Small tables with named rows and columns. After each table, cells are looked up by row and column.

Table detozu
|  | vez | lilusoz | zem | ligedov |
|---|---|---|---|---|
| debimad | -417 | -341 | 90 | -379 |
| susuva | -944 | -263 | -226 | -605 |
| fugivi | -677 | -679 | 607 | -707 |
| nebekek | -334 | -93 | 643 | -621 |
| vak | -139 | -132 | -654 | -595 |
| nekiru | -359 | -805 | -640 | -146 |
| dafiluk | -363 | -884 | 867 | -834 |
| dis | 175 | -405 | 161 | -875 |

What is the vez of debimad in detozu?
-417
What is the ligedov of nekiru in detozu?
-146
What is the lilusoz of debimad in detozu?
-341
What is the lilusoz of vak in detozu?
-132
What is the ligedov of susuva in detozu?
-605
What is the vez of nekiru in detozu?
-359
What is the lilusoz of nebekek in detozu?
-93
What is the vez of fugivi in detozu?
-677
Which row has the largest lilusoz? nebekek

bani:
|  | pum | teb | letan | pudipe | zabikim | bedodid | sas |
|---|---|---|---|---|---|---|---|
| sutam | 122 | 147 | 128 | 121 | 132 | 120 | 162 |
| fep | 133 | 108 | 110 | 151 | 108 | 122 | 87 |
| duraf | 123 | 146 | 110 | 144 | 140 | 116 | 189 |
| geg | 124 | 117 | 127 | 155 | 112 | 116 | 80 |
| lol | 125 | 152 | 117 | 129 | 139 | 120 | 197 |
| menazo | 110 | 102 | 131 | 136 | 106 | 114 | 40 |
| vasabet | 122 | 148 | 127 | 125 | 120 | 118 | 96 |
| kopan | 126 | 116 | 96 | 134 | 125 | 122 | 135 |

sutam, zabikim => 132
vasabet, bedodid => 118
fep, pudipe => 151
sutam, teb => 147
fep, zabikim => 108
lol, bedodid => 120
lol, pudipe => 129
duraf, letan => 110
vasabet, teb => 148
Which row has the largest sas? lol

refod
columns: ditibik, dukoz, sef, bubeb, manis, duleteg, gusuv, gizep, ver, riz
vepez: [-72, -82, 22, -67, 19, -2, 46, -52, -31, 1]
fatut: [30, -68, 36, -6, -94, -24, 40, 48, -56, 60]
vir: [-41, 63, 57, -31, 28, -18, 8, 32, -19, 42]
lebo: [56, -36, -58, 47, -26, 14, 8, 29, 11, 37]
gasesun: [64, 11, -61, 31, -88, -67, -39, -43, 57, 57]
bopegul: [-55, 63, -64, -70, 34, -90, 60, 23, 36, -85]
rumogu: [-78, -6, -50, 25, 16, -75, -46, -34, 20, 52]
malipib: [-71, 57, -38, -89, -64, 39, 52, -85, 47, 30]
bam: [-72, -13, 31, -45, -92, -4, 21, -41, -5, -60]
ragifeg: [34, -25, -50, -83, -16, -61, -22, -66, -73, -16]
dop: [47, 58, 52, -2, -83, -56, 55, 12, 56, -61]
mozas: [13, -55, -20, 62, -85, -2, -21, 63, -29, 18]

duleteg of rumogu is -75
manis of dop is -83
bubeb of bopegul is -70
ditibik of bopegul is -55
bubeb of gasesun is 31
ver of mozas is -29
ver of malipib is 47

